grid =
-1.559,-1.524,-0.190,-1.676,-0.816
-1.567,-1.579,-0.848,-1.613,-0.914
-0.885,0.170,-1.555,-0.140,-1.139
-1.527,2.098,0.128,-1.591,-1.513
What is the bottom entry of the column that holds the largest entry?
Answer: 2.098
What is the first entry on the diagonal from the top-right corner?
Answer: -0.816
The entry just left of 0.170 is -0.885
What is the third entry in reading order?
Answer: -0.190
The second entry on the diagonal from the top-right corner: -1.613
What is the third largest entry?
Answer: 0.128
What is the bottom-right entry?
Answer: -1.513
What is the entry just left of the largest entry?
Answer: -1.527
What is the top-left entry?
Answer: -1.559
The smallest entry in the first column: -1.567
What is the entry just left of -1.139?
Answer: -0.140
What is the minimum?
Answer: -1.676
What is the top entry of the column that holds the largest entry?
Answer: -1.524
What is the entry just right of 0.128?
Answer: -1.591

W =
[[-11.2  32.7 -52.2 -80.4  -3.6  18.9 -45.3]
 [-20.3  20.9 -45.8 -74.5  26.8  47.3  11.4]]
What is the largest entry in the first column? -11.2
The smallest entry in the last column is -45.3
The entry just right of 26.8 -> 47.3
The smallest entry -> -80.4
The entry directly above 47.3: 18.9
The fifth entry from the end, reading row by row is -45.8
The smallest entry in the first column: -20.3
The last entry, reading row by row -> 11.4
What is the second entry, reading row by row? 32.7
What is the second smallest entry? -74.5
What is the entry just right of the smallest entry? -3.6

Read these off the row that follows.
1) Find the entry just left of 75.5.
2) Find the smallest entry.
3) Find the entry just right of -83.4.
4) Find the entry just left of 46.0.
5) Find the entry just right of 76.9.
[-28.5, 27.0, 75.5, 46.0, 30.6, -16.9, -83.4, -68.3, -72.9, 76.9, -62.2, 28.6, 87.0, 3.0]
1) 27.0
2) -83.4
3) -68.3
4) 75.5
5) -62.2

data =
-1.265	-0.059	-0.129	-1.273	-0.297	-0.540	-0.600	-0.555
-1.039	-0.502	-0.963	-1.171	-0.803	-0.569	-0.439	-1.525
-0.478	-0.260	-0.660	-0.753	-1.014	-1.415	-0.833	-1.452
-0.451	1.132	-0.766	-1.096	-1.174	0.280	-0.299	-0.208
-0.290	-0.178	-1.855	-0.340	-1.143	0.067	-0.376	0.119
-0.440	-0.272	-0.280	-0.529	-0.736	-0.322	-0.655	-1.071
1.505	-0.479	-2.032	-0.529	-0.621	0.048	0.670	0.410
-0.145	-1.505	-0.759	-0.153	-0.890	-0.947	-1.131	0.259
-0.942	-0.620	-1.152	-0.925	-0.420	-0.419	-0.059	-1.078
-0.984	-1.060	-1.112	-0.890	-0.713	-1.129	-0.726	-1.001
Rows and columns are numbered from 0.
Report the entry in row 0 and column 0.
A: -1.265
The top-right entry: -0.555
The entry directly above 0.259 is 0.410
Report the entry in row 2 and column 0.
A: -0.478
The entry directly below -0.451 -> -0.290
The bottom entry of the column that holds the largest entry -> -0.984
The bottom entry of the column that holds the smallest entry is -1.112
Report the entry just left of the smallest entry.
A: -0.479
The entry in row 0 and column 1 -> -0.059
Report the entry directly below -1.014.
A: -1.174
The entry in row 2 and column 1: -0.260
Report the entry directly below -0.660.
A: -0.766
The entry directly above -0.621 is -0.736
The entry directly below -0.178 -> -0.272
Report the entry directly below the largest entry.
A: -0.145
The entry just right of the smallest entry: -0.529
The entry in row 0 and column 2 is -0.129
The entry directly above -1.174 -> -1.014
The entry at row 1, column 2 is -0.963
The entry directly below -0.833: -0.299
Report the entry directly above the largest entry.
A: -0.440
The entry directly above -0.340 -> -1.096
The entry in row 1 and column 0: -1.039
The entry in the bottom-right corner: -1.001
Report the entry directly below the smallest entry.
A: -0.759
The maximum -> 1.505
The entry just left of 0.670 is 0.048
The entry directly above the smallest entry: -0.280
Report the entry at row 1, column 1.
A: -0.502
Report the entry just left of -0.713.
A: -0.890
